Below are the code and all the weights of a small trained network. Each question names an input and a class and asks about switching units off, where a switched-off unit gives its printed mean instead of its output.

import numpy as np


def w(rows, s, z=0):
    codes = np.array(rows[::2]) - 128.0
    scale = np.full(codes.shape[1], s)
    scale[-1] = z or s
    return codes * scale


def f(y):
    return np.maximum(y, 0)


def log_softmax(a):
    a = a - a.max(-1, keepdims=True)
    return a - np.log(np.exp(a).sum(-1, keepdims=True))


def net(x, mask):
    res = np.array(x, float).reshape(1, 7) / 4 @ E
    y = f(res @ A[0][:, :-1].T + A[0][:, -1])
    res = res + np.where(mask, y, B[0][:, -1]) @ B[0][:, :-1]
    return log_softmax(res[-1] @ U[:, :-1].T + U[:, -1])


A, B = {}, {}
E = w([
[98,176,252],'x0',
[129,128,128],'x1',
[222,49,165],'x2',
[127,128,127],'x3',
[129,129,128],'x4',
[15,24,151],'x5',
[128,128,128],'x6',
],0.014)
A[0] = w([
[183,82,203,64],'n0',
[62,55,139,138],'n1',
[191,155,119,255],'n2',
[79,115,137,103],'n3',
[86,81,135,137],'n4',
[119,79,112,150],'n5',
[92,87,135,131],'n6',
[118,112,68,124],'n7',
[171,82,108,142],'n8',
[82,169,81,197],'n9',
[122,14,157,138],'n10',
[171,74,96,131],'n11',
[199,160,97,156],'n12',
[155,127,252,50],'n13',
[80,191,178,116],'n14',
[64,58,141,129],'n15',
[89,150,31,190],'n16',
[72,82,147,85],'n17',
[195,159,101,87],'n18',
[191,55,64,161],'n19',
[186,70,92,105],'n20',
[95,105,137,100],'n21',
[124,111,36,184],'n22',
[162,225,118,174],'n23',
[166,177,60,131],'n24',
[132,119,117,85],'n25',
[190,172,111,202],'n26',
[44,224,207,199],'n27',
[178,180,117,229],'n28',
[141,137,206,139],'n29',
[205,156,116,179],'n30',
],0.018,0.008)
B[0] = w([
[178,143,75,186],'n0',
[136,125,221,217],'n1',
[92,132,87,204],'n2',
[116,135,172,169],'n3',
[141,119,199,185],'n4',
[145,134,194,171],'n5',
[132,138,205,177],'n6',
[162,133,147,172],'n7',
[104,108,130,176],'n8',
[180,223,90,192],'n9',
[171,151,164,219],'n10',
[90,101,168,182],'n11',
[77,98,93,200],'n12',
[197,169,66,204],'n13',
[65,103,165,195],'n14',
[130,104,246,213],'n15',
[191,186,95,205],'n16',
[90,117,228,189],'n17',
[93,90,121,186],'n18',
[83,83,136,215],'n19',
[96,94,147,187],'n20',
[112,145,169,161],'n21',
[195,138,105,204],'n22',
[105,177,89,213],'n23',
[105,145,118,196],'n24',
[124,121,142,133],'n25',
[80,127,116,203],'n26',
[65,153,159,252],'n27',
[74,156,90,203],'n28',
[135,194,94,187],'n29',
[86,120,103,201],'n30',
],0.014,0.025)
U = w([
[163,202,30,221],'0',
[8,100,197,196],'1',
[246,222,206,155],'2',
[152,15,201,46],'3',
[64,203,142,2],'4',
],0.011,0.0093)

Each question gives the input, the list of numbers given to net, and the class t.
The units are the neurons (one row each of A and B). Each row of codes is followed by its name. A weight is (code - 128) times the scale printed after its matrix; where a second scale follows, it is the last column's (A, B and U).
mask holds one flag per neuron, in row order. A switched-off neuron (its flag False) gives its mean, the last column of its row in B, instead of its output. The means were averaged over made-up inputs and are rounded, as every weight is.
A unit's drop is (log p(t) with every unit on - log p(t) with that unit switched off) / (log p(t) with every unit on - log p(t) with every unit switched off).
most important unit: the unit with the biggest drop
top k neurons: the k neurons with the biggest drops, biggest first
drop of u: that unit's drop, to one decimal
input [-7,7,0,-1,-6,7,-1], class 2: most important unit	n16
input [-1,8,0,2,-3,-8,7], class 0: top 2 neurons	n15; n27
input [5,1,0,-5,-4,-2,7], class 4: top 4 neurons	n27; n16; n22; n14
input [1,-8,-2,0,-6,-8,-4], class 4: top 3 neurons	n13; n22; n0
input [0,6,3,3,-4,-5,-5], class 1: top 2 neurons	n16; n9
input [5,2,0,-3,-2,-4,-8], class 4: top 3 neurons	n27; n16; n22
input [0,5,-8,6,6,6,-5], class 2: top 2 neurons	n9; n16
input [5,2,-7,7,1,0,-7], class 4: top 3 neurons	n9; n15; n19
input [8,0,-3,-1,-3,-8,1], class 4: drop of n27	0.1
input [8,1,-2,-6,3,-8,-3], class 4: drop of n27	0.4
input [-6,7,1,-6,3,6,-2], class 3: drop of n19	0.2
input [-1,1,5,-1,5,1,-1], class 3: drop of n1	0.0
